Rows near named flat spaces through zero (a row that begins with a name and a colon came from that space):
q751-q555: [ -7  10 -30   8   8 -37   6   7  11 -20  22 -18 -26  32  -5 -31  -6 -34
 -18  -5 -44  17  -6  13 -39 -15  34]
q947-q82: [  6 -15  30 -14  48  61  12 -10 -39  36 -17   7 -19 -47  21  31  42  14
 -12 -41  61   7  49 -25  82  15 -32]
q751-q555: [  6   1  -5   9  11  13  10 -18 -12  -4  17 -34   8  -8  13 -19  -5  -8
   0   1  -1   6  10  -5   1 -18 -17]
q550-q807: [  5 -31  -1  -8 -27 -37 -12  19  11   9 -14  43  -1  21 -12   7   1  24
  17  21 -11  -9 -33  -1  17   4   4]
q843-q542: [  0  -4  -5 -28 -28 -47   2  40 -12 -30 -76  50  -8  30   7  13  23  29
  14 -13 -10 -14   6 -44 -45   9  32]
q843-q542: [ -4   1   4  -8  -1  -6 -14  16  38  15  -3  34 -17  -1 -20  14  -7  -9
  -7   6   1  -1  -5  10 -11  25  14]
q787-q364: [-27  -4  10  23 -18 -28 -13  13 -15 -19  13  -5  13  25   4   6   6  16
  -1  -3 -12  10   2  12  -8 -12  17]
q13-q304: [-33  -9  15   0   6  -9 -26  37  27  31  29  62 -42  15 -35  43  16  -6
 -29 -21  -2  10 -20  62  55  41  46]
q947-q82: [-14  12   8  28   2   3  -9 -21  -4   0  25 -38  19  -5  -4  -5  -9  -7
  -6  11   2   9  -1  14  -3 -14  -8]
q13-q304: [-30 -34  37  29 -15 -36 -45  41  63  17  20  49  -1  10  -5  20 -18  15
   1  26   9  28  37  -4 -43  22  -1]
q550-q807: [-20 -17  10  28 -13 -51 -22   5   0   2  -1  -1   5  24 -11   1   8  12
  -1  18  -9  15  -9  -5  -4 -15   8]
q13-q304: [ -3   3   3   8  -5  -9  -2  -8 -11  -6 -10 -14  12   2   1  -2   3   6
   3   5   2   0   0 -11  -7 -10  -4]
q751-q555: [ -6 -14   1   8  -9 -63 -10  13  -5 -10 -48  10  -6  26   0  -5  19  14
   4  10  -7  11  11 -49 -39 -14  11]
q843-q542: [ -9 -25  22   4 -20  26 -15  28  29   5  48  36  17  -6  13  16 -26  22
  15   7   7   1  14  32   8  20 -15]
q947-q82: [ -7  19   6 -28  15  44  -3  15  18  28   7  47 -32 -18 -28  41   9 -15
 -22 -30  16 -14 -17  51  52  49  29]
q550-q807: [ -2 -11  25  -5 -12  43  -8   7   1  13  18  24  21 -22   6  28  -8  26
  14  -1  26 -13   2  22  39  20 -21]
q751-q555: [-10   4  16   4  -6   8 -14   1   7  12   0  12   7  -8 -12  21   0   7
  -1   3  14  -4  -7  13  15  13   1]
q787-q364: [ 26   9   0 -24   4  37  10 -12  14  12 -23   8   6 -32   2   3 -12  -2
  12   7  22 -19   3 -18  -5  15 -25]
q13-q304: [ 28  -3 -16 -18  20  -5  17  -9  10   3 -37  -4 -18 -12   9 -23   2 -15
   3   4   4   1  20 -52 -32  -5 -16]
q947-q82: [  7   9  -7  -3  -3   9  17  -1 -18 -32  -9 -23  16   0  29 -18  -5   4
  10  -9  -4  -1  29 -26 -43 -15  -9]
q13-q304: [ -1 -33  23  -8  -8  -6 -23  29  43  31  -7  63 -11  -8 -10  27  -4  19
   8  15  20   1   7  -5  12  32  -9]
q13-q304: [  4  -5   3 -11 -26 -16  -8  12  10  -2 -27  29  11   7  -8  11  -4  19
  16  15  -1 -15 -18  -8 -11   9   3]
q787-q364: [-17  -1  19  19  -7 -17 -32  10  55  21  14  21   0  -2 -24  13 -21  -8
  -6  27   6  11   2  11 -29  19   3]
q550-q807: [ 19  -6  21  -4   3  37 -11 -16  40  33  -7  12  18 -44  -5  10 -25   3
  15  31  39  -9  12 -19  -4  20 -46]
q787-q364: [-36  39   6  32 -13 -27 -20  -6   3 -19   7 -30  15  19 -22   6  -6 -15
 -17   5 -14   8 -10  24 -43  -7  33]
q787-q364: [-21  -5  32  18 -31 -10 -31  20  30  -2  -1  25  31   0  -2  23 -20  26
  15  23  15   1  16  -3 -39  14  -7]
q843-q542: [ 15  16 -10  -6  44  27  15 -26   5  20  -2 -27 -26 -27  -4 -13   6 -37
 -21 -11  14   9  17 -13   6   1 -10]
q550-q807: [  6 -16  -6   4  26  -6   8   0   1   6  11 -11 -22  -1  13 -19   7 -13
  -9  -7  -2  20  27 -19  -2 -10  -8]
q787-q364: [  7 -17  -8  -4  -4  11   9  -4 -19   6  30   1   1   5   1  -2   3   9
   5  -3 -11  -7 -31  32  60  -6  -4]
q843-q542: [-11 -15  23   6 -13  32  -5  15  -9  -3  34  13  21  -8  19  19  -6  27
  11  -9  14  -1  16  24  27   8 -14]
q787-q364: [-19   8  19  26 -35 -32 -12 -13 -48 -28 -38 -30  51  16   7   9  14  40
  19  14   7  -8  -7 -26 -16 -29  -5]
q787-q364: [ -7  27 -12  17  14 -32  -1 -30 -17  -2 -26 -44  -6   9 -20 -13  16 -23
 -18   4  -8   7 -16 -14 -14 -22  16]
q947-q82: [-18   7   8  24  22   5 -11 -10  10  18  35 -19 -12  -5 -13   3   1 -22
 -23  -3   3  19   4  26  17   1   6]
q843-q542: [-28  34  12  22  10 -35 -22 -13   2   9 -39 -17  -8   4 -33  17  21 -17
 -26   1  11  10  -2 -12 -25   2  28]
q550-q807: [  4   1  -7 -23   9  63  28  18 -25 -18  47   8  -7  -8  32   4   0   2
  -2 -47  -5  -7  17  42  38  12   5]
q13-q304: [ 18 -11   6  -7 -23   3   1  -8  -3  -4 -28   3  32 -10  11  -2 -11  27
  30  24  13 -17  -3 -32 -13  -6 -31]
q843-q542: [ -1  -4  14  15  15  29   9 -12 -23 -11  15 -36  19 -19  35 -10   0   7
   4 -10  19  14  50 -23  -9 -17 -31]
q947-q82: [ 15 -18   3   1  18  11  14  -3  -5  -7  -4 -18   2 -15  37 -22  -2   3
   9  -2  12  15  54 -49 -29 -15 -34]
q947-q82: [ 29 -30   6 -42   2  18  14  16 -14  16 -52  52 -12 -17  15  19  23  32
  20 -12  28 -18  11 -40  39  19 -21]
q550-q807: [-13 -19  17   9   1  -7  -8   7 -23   9  -1  10  -1   4   4  17  23  21
  -2 -10  12   7   5   0  40  -2  -1]
q751-q555: [ 17 -48  -8  -8  -8  -2   7  20  12   3  37  25  -5  10  20 -18 -14  15
  19  10 -17   5  -1   7  22  -5 -20]
q550-q807: [-15  18  -1  11 -33   2  -9   8  13 -24  34  -4  28  15  -5   1 -29   2
   7  10 -22  -9 -20  42 -28   2  15]
q751-q555: [-11  38  17  19  33  33   5 -38 -34   1 -18 -60  11 -32   7   5  18 -15
 -19 -19  36   9  37 -23  -4 -12 -14]
q13-q304: [-22  19  -7  12   3 -24  -5   3 -10 -11   3 -12 -13  21 -14   2  13 -14
 -20 -13 -18   8 -11  19  -6  -5  35]
q947-q82: [ 15 -24 -27 -24 -35 -63  -1  31  20 -13 -33  50 -13  42 -12 -12  -3  13
  19  21 -39 -14 -41 -13 -26   1  25]
q550-q807: [ 18  25  -6 -21 -11   8   1 -15  16   6 -44   8   9 -16 -21   7 -10  -5
   9  17  10 -26 -26 -14 -19  14  -3]
q13-q304: [ 34 -38   3 -42   3  24   1  29  57  34 -11  77 -25 -24   2  10 -17   7
  18  12  18 -11  11 -16   8  41 -24]
q843-q542: [ 12 -17 -13   8 -15 -25  -4   3  38  -5  21  -2   8  12   2 -30 -33  -7
  15  35 -24   5  -7  -6 -44 -11 -13]
q947-q82: [  0 -18  -1  -3 -10 -34   1   1 -38   0 -35   8   0  19  -2   7  31  26
   7  -2  -2  -5 -22 -18  36 -15   6]
q751-q555: [  1  18   6   4 -16 -12  -6 -20 -13  -4 -42 -16  26  -4 -11   6   3  11
  10  17  12 -14 -16 -23 -16  -8  -7]
q751-q555: [ 15  47  -9 -11   6  37  20 -40 -29 -13 -32 -47  23 -26   0  -5   0 -12
   2  -6  15 -22  -7 -13 -11  -8 -11]
q787-q364: [  6  16 -11   4  -3   7   4 -32 -18   8   7 -28  13  -3 -20  -3  -1  -7
  -1  11  -5 -14 -48  26  39 -11  -2]
q751-q555: [  0   7   6 -15 -11  13  -5   9   8   7 -12  28   0  -6 -12  22   0   7
   3  -3   8 -16 -15  14  12  22   9]
q843-q542: [ -5   9   9  -7   9  20  16  -5 -60 -16 -29 -15   6  -6  22  14  35  20
  -2 -37  19  -5  21 -18  28  -9   1]
[ 14 -15  -5  -3  -5  13  31  -7 -69 -40 -10 -36  29   4  54 -23  15  32
  24 -19  -1  -3  30 -38   3 -38 -27]
q843-q542
[-28  45  17   7  31 -13 -18 -11   0  21 -56  -3 -29 -12 -38  35  37 -26
 -40 -22  29   9  11 -15  -8  21  36]
q843-q542
[-12   8  11  -9   0  23 -10  15  18  15  15  32 -11  -8 -16  28  -1  -3
 -10 -13   9  -6  -8  37  25  31  17]
q751-q555
[-17   2  10  20 -19 -12   3 -11 -67 -31 -10 -37  37  16  20   3  22  34
  11 -10   0  -2  -1  -8  16 -33  -2]
q843-q542
[ 39 -33 -13 -32  33  19  18   0  21  35 -10  28 -38 -24   6 -13   5 -12
   2   0  13   1  12 -29  32  12 -28]
q787-q364
[ 21  15 -39 -22  20 -19  26  -5  -3 -13 -28 -13 -33  12  -1 -31   9 -32
 -11 -12 -26   0  -3 -24 -31 -10  20]
q550-q807
[ 15  17  -8 -24 -47  13 -11   9  54  -1  -1  40  26  -4 -26  10 -48   3
  25  36 -11 -38 -50  32 -32  31   2]
q947-q82
[ 25 -40 -26  -7  25 -36  12  10  27  10   7   8 -42  14  12 -42  -2 -21
  -2  10 -24  24  19 -36 -20 -14  -9]
q550-q807
[-23  -7  26  25 -17  -4 -26  13  27   3  29  10  20   1  -2  13 -20  11
   4  17   7  10  14  16 -19   8  -6]
q843-q542
[ -9   4   7  16   5   2  -6 -13  -6   6  13 -19   7  -4  -5   2   1  -3
  -6   4   5   6  -2   9  12  -7  -4]
q947-q82
[  4 -26  -6  -2  33 -17   8  17   8   8   4  10 -41   6  16 -16  16 -14
 -14 -16  -5  28  40 -27  -6  -3   2]
q947-q82
[ 11 -17  14   5  24  71  15  -9  -3   7  59 -23  12 -37  40 -10 -18   0
   6 -12  24  11  48   8  25  -2 -48]
q843-q542
[ 16 -53 -21 -14  23 -37  16  24  -9   7   2  25 -48  25  18 -24  26   0
  -4 -14 -23  22  12 -25  28 -13   4]
q550-q807
[ -4  -9   0  26 -15  -7  -1 -17 -19 -14  32 -38  32   9  12 -19 -13  12
  13  18 -12   4 -11   9   4 -30 -18]
q843-q542
[ -2 -35  44  24  17   0 -22 -19  -9  43 -24  -2  14 -31   4  21  21  30
   6  20  55  15  31 -48  42  -5 -51]
q13-q304
[ -2  25 -22  21  -1 -41  -5 -15  33 -17   2 -40   1  16 -13 -37 -26 -37
  -8  28 -31  13  -3 -13 -85 -20  12]
q550-q807
[  4   0  -1 -17  -7   6  -8  12  30  18   0  38 -12  -3 -21  16  -8  -4
   0   5   0 -12 -24  23  14  27  11]
q947-q82
[ -5 -31   5  17  22 -42 -25   9  55  43  13  25 -39   5 -26  -4  -1 -21
 -18  25  -2  29   4  -7   0   9   1]
q787-q364
[ 19  30 -34 -20 -10 -14  25 -16 -26 -33 -41 -27   6  14   1 -24   3 -10
   7  -3 -24 -21 -25 -20 -35 -19  16]
q13-q304
[ 22 -46   5  -1   6 -18  -7 -11   7  40 -11  18  -7  -8  -8  -3   8  16
  13  30  14   2 -19 -25  51  -6 -34]
q787-q364
[ -3   7   0  27  -2   9   7 -17 -10 -28  32 -55  31  -2  29 -30 -22  -4
   7   8  -7  13  30  -9 -44 -30 -23]
q13-q304
[  0  22  12  15  -9  43  -6 -37  -4  11  27 -36  40 -27 -12   7 -22   0
   7  19  18 -16 -27  32  28  -2 -26]
q751-q555
[-20 -18  27  24 -18 -16 -31   6  18  21  16  18  16   3 -17  22  -6  19
   4  24  11   5 -13  18  20   7  -6]
q751-q555

Rows near named flat spaces through zero (a row that begins with a name and a colon came from that space):
q445q96: [-25 -10  15 -47 -32  23 -13 -55 -19 -14  14  10 -19   8  18  14   0  -8
  -9  36  -1  14 -31  16  10 -23   1]
q316q755: [  5  -9   6  58  -6 -24   2  30 -13  31  19 -42 -14   2 -10  17   7   8
   8 -30   6   3  37   8 -33  17  -8]
q316q755: [  7 -19   5 -39  -2  -3  -6   0   5  -6  24  39 -13   0  12   1 -19 -25
   4  38  14 -16   1  12   4 -16   3]
q689q173: [ -3   9   4  21  -9   1 -20 -14  12   0   3 -18   8   3  -6   4   3  12
   1  -5  -9   4  11   5  -6   1   6]
q445q96: [ 29   3   6  -8  -5  15 -38 -12  46 -36  23  -9  26  27   0  -5  -7  -2
   0   8  -2 -14  12  -5   1 -25   8]
q445q96: [ 11 -16  13 -22  -4   5   2  -8 -16 -15  12 -13 -18   7  16   6  -6 -14
 -16  29  16   2 -13   5   6  -3  13]
q445q96: [  1   0  22  13  -9  -9  50 -19 -45 -19  -2 -24 -15  -1   8  -6   1  11
  -5  -5  28  34 -44 -28  -2  -4 -27]
q316q755: [ 28   4  13  12   5   1  21  -2 -12 -28  -6 -36  -4   1   1 -10  -3  10
 -15   6  18  15 -19 -27   8   2   5]
q689q173: [ -2  -7 -14 -31  25   9  29  26 -13  -5 -22  21  13   7  16 -13   6 -22
  -6 -10   2  -9 -23 -12  19   8  -4]
q689q173: [ -5 -15  48  14 -52   8  23 -31 -49  -5  37 -13 -39  -1  19   0 -14  -4
   0  45  13  40 -15 -14   8 -28 -16]
q624q107: [-24  18   6 -19  19 -32  22 -52  -5 -27 -17  45  17 -14  12 -19 -18   2
   9  19  29  11 -59  -1   1   3 -11]
q689q173: [ -8  15  12   7 -17  18  16 -28 -13 -20 -10 -13  10   6   2 -11   8  15
  -2  -8  -6  27 -30 -26  13 -15 -17]
q445q96: [  4  -4  14  24  10 -18   8   9 -27  17 -12 -18 -31 -34   9  -5 -18  -3
 -19  52   8  10   9  10  16  36  48]
q316q755: [-17  21  -9   2  -7  18 -12 -30  10 -11 -20 -19  22  10  -9   3  20  23
  -3 -31 -20  11 -16  -5   1  -3  -8]
q624q107: [ 39  -5   8 -17 -24  37  10  10  -3 -18   9 -13 -28  -6 -13  -4  -2  10
 -12  20  -7   9   5 -34  24 -32  -3]
q689q173: [ 11  -1  25  49 -31 -20   7   1   2   9  42   3 -10  -3 -13  -3 -15  11
  30  -2  10  14  26 -15 -24 -26 -35]
q445q96: [ 37 -21 -14 -13  27  -4  30  55  -1 -13   7 -13   6  27   1   2   9 -17
  -1 -43  26 -21   0 -19 -15  -2 -25]
q445q96: [ -8  -9 -17 -39  21   7  -1   5  -4  -3 -17   6   5   9  12   7   9 -16
 -14  -4   1 -15 -16  15   6  14  13]
q689q173: [-35  29  -4 -14  14  37  27 -16 -19 -10 -66  16  34 -10  21 -39  10  -3
 -18  11 -36  24 -49 -28  61  18  22]
q689q173: [ 13  -6 -29 -43  26 -16 -16   4  15   5 -10  19 -27 -26 -20  21  -5   6
  -9  12  14 -28   6  28 -11  13  19]
q624q107: [ 31   1  20  81 -12 -14   0  34  -4  19  16 -58 -16  -9 -15  -1  -5  18
   0  -3   0  13  49 -14 -12  14  12]
q445q96: [ 31   8   7  51 -10 -12 -29  19  42   5  29 -12  10   1 -22  -4 -12  14
  18  -6  -6 -10  53  -6 -17 -12  -1]
q624q107: [ 18  -8 -12   1   5  -8  10  26   0   7   7  -8 -13   1 -17  13   7   7
   5 -30  11 -10  12  -4 -21  -3 -21]
q445q96: [ 20  -8 -11  -6   6  13  10  58  12  21   2  38  -2 -11  -5 -17  -9 -19
  10   9 -18 -19  35 -15  21  -8   1]
q316q755: [ 30  14 -16 -35  37 -19  35  -9   5 -39 -28  20  -5 -23 -17 -14 -10  18
  -7   1  36  -4 -46 -25   3   0 -10]
q316q755: [  9  19 -13  -6  33 -22  18 -12  -3 -12 -38   1 -10 -36 -15  -9  -8  23
 -14  12  18   3 -27  -6   6  25  18]
q316q755: [  0 -14  -1 -14 -20  19  -7   5 -19  17   6 -17 -35  -6  -6  22   9   2
 -12   8 -10   3  14  11   2  -3   7]
q624q107: [ 36 -10   7  -4  13   2 -26  15  21 -17  12 -20  -2   5   9  -3 -16 -14
 -18  39   8 -17  21   8  10   8  43]
q316q755: [-20  11 -10  23  -1  27  16  34 -14  30 -32  -3  15  -5   0 -14  19   0
  -1 -25 -41  10  13 -18  27  14   3]
q689q173: [-14   5 -11   5  29 -26 -21  -7  18   1 -10  -1  24   7   7   5   0  -5
  -1 -10   8 -16  -1  28 -17  28  18]
q445q96: [ -7 -33   2 -21 -17  -7  -9   3 -24  22  32  -9 -41   7   5  38   5 -14
  -3   4  15  -9  15  35 -27  -2  -6]
q624q107: [ 25  -5  -6 -11  -8  15  -7  15  16  -7  13  -2  -6   7 -13   5   2   3
   2  -8  -3 -10  16 -10  -2 -20 -10]
q316q755: [  8   9   4 -33  -3  -4 -20 -59  29 -53  14   2  19  22  -2   5  -3  12
   2  -3  24  -1 -38   1 -17 -28 -18]
q624q107: [ -3  11  20  30 -12 -12  11 -15   2  -8  13  12  14   0   2 -18 -12   5
  18   4   6  16  -6 -17  -3 -14 -20]
q316q755: [  3   1   4 -10   5 -11  -8 -18  14 -18  10  14  11   6   5  -4 -10  -4
   5  10  14  -6 -11   5  -6  -7  -3]
q624q107: [ -9  16   3  25   8 -15   6 -18 -16   6 -26 -23 -13 -28  -7  -1  -2  22
 -13  12   2  18 -10   3   4  28  23]
q624q107: [ 23  20   2   9 -13   0   0 -18  25 -21   7   9   1 -12 -29  -9  -7  31
  14  -5   2   8  -1 -27  -4 -30 -24]
q689q173: [-10   6   0 -26   5 -19  -4 -52  -9 -19  -8  -2 -18 -15  -3  14  -5  17
 -11  19  25   7 -37  18 -12   6   7]
q689q173: [  9  -4 -20 -54  11  17   6  -2  -7  -9 -21   8 -24 -15  -9  10   6   4
 -19  10   2  -8 -19   1  14   0  10]
q624q107: [-43  18  13  18 -12  -4 -20 -38  18   1   4  33  45  14  18 -17  -6  -8
  23   2 -19   9  -9   9   3  -7  -8]
[ 10  25 -38   9  25  -8 -34  22  54  22 -26  23  10 -32 -42  -1   0  26
   9 -15 -26 -28  43  11  -3  14  20]
q689q173
[ 20 -16 -15 -60  15   7  30  27 -17   3 -12  46 -41 -32  -4  -4 -13 -14
 -10  37  12 -14 -11  -7  25  -5   6]
q316q755
[ -8   5  -7 -27  14  -4  -3 -21   3 -12 -15  14   2  -7   4  -1  -3   0
  -8  13   6  -4 -23   9   6   7  11]
q624q107
[ 20  11 -40  -7   8  -7 -37  11  61   3   9   9  13   5 -50  25  16  31
  22 -65  -7 -34  36  10 -43 -20 -32]
q624q107
[-31  -5 -17   0 -38   5 -31   2  22  47  33  41  -5   4 -28  29  15   9
  40 -44 -31 -14  46  24 -35 -34 -49]
q445q96
[ -4  12   0 -10  14  26  24  17  -4  -7 -33  28  24  -6  19 -39  -5 -18
  -7  22 -22   6 -18 -29  51   5  17]
q316q755
[-15   2  21 -14 -26  24  25 -18 -42  11 -14  25 -39 -40  10 -17 -15  -1
 -11  68 -16  31 -18 -15  48  -6  19]
q689q173
[-15   6  -3   1  -4  -2  -4 -14   0   4  -4   2   4   0  -3   5   6   7
   4 -12  -4   4  -6   5  -6   0  -7]
q445q96
[ 43 -24  23 -25  -1  10  20   6 -16 -44  24 -27 -15  23  23  -5 -11 -21
 -21  31  35   3 -22 -20  10 -15   5]
q445q96
[ 14  -8  26  20 -14  13   2   4 -15 -10  13 -35  -5  12  18  -8  -5 -10
 -14  26   1  15   5 -11  15   0  18]
q316q755
[  3 -13   7   6 -17   0 -13  -2  -5   6  23 -21 -16   9  -1  19   3   0
   0  -2   4   1  15  12 -16  -6  -4]
q316q755
[-19   1  14  30   5   6   7   1  -5 -16   0 -32  58  55  36 -14  16 -23
   2 -41  -3   9 -19  -9  -3   9 -11]
q689q173
[-37  21  -7  -6 -13  16   1 -35 -13  10 -30   7   0 -17  -8   1  14  21
  -2  -6 -25  20 -22   0  14   2  -2]
q624q107
[ 11 -11  -5 -13 -11   4 -38  -3   9  17  12 -12 -40 -20 -15  26  -5   8
 -13  34  -6 -12  35  31  -5   4  34]
q689q173
[ 28   2   9  27   1 -17  30  10 -19  -4   0 -24 -28 -22 -16  -3  -8  21
  -4   3  23  15  -2 -23  -7   4  -7]
q624q107
[ 13  -3  -6  10   3   0 -33  16  33   3  15  -8  14  14  -6   6   0  -4
   5  -9  -8 -20  34  13 -12  -1  10]
q624q107
[ 27  -4  26  14 -21   0 -26 -25  17 -29  36 -31  -4  16   2   4 -13   5
  -3  25  14   6   9  -1  -9 -20   7]
q445q96
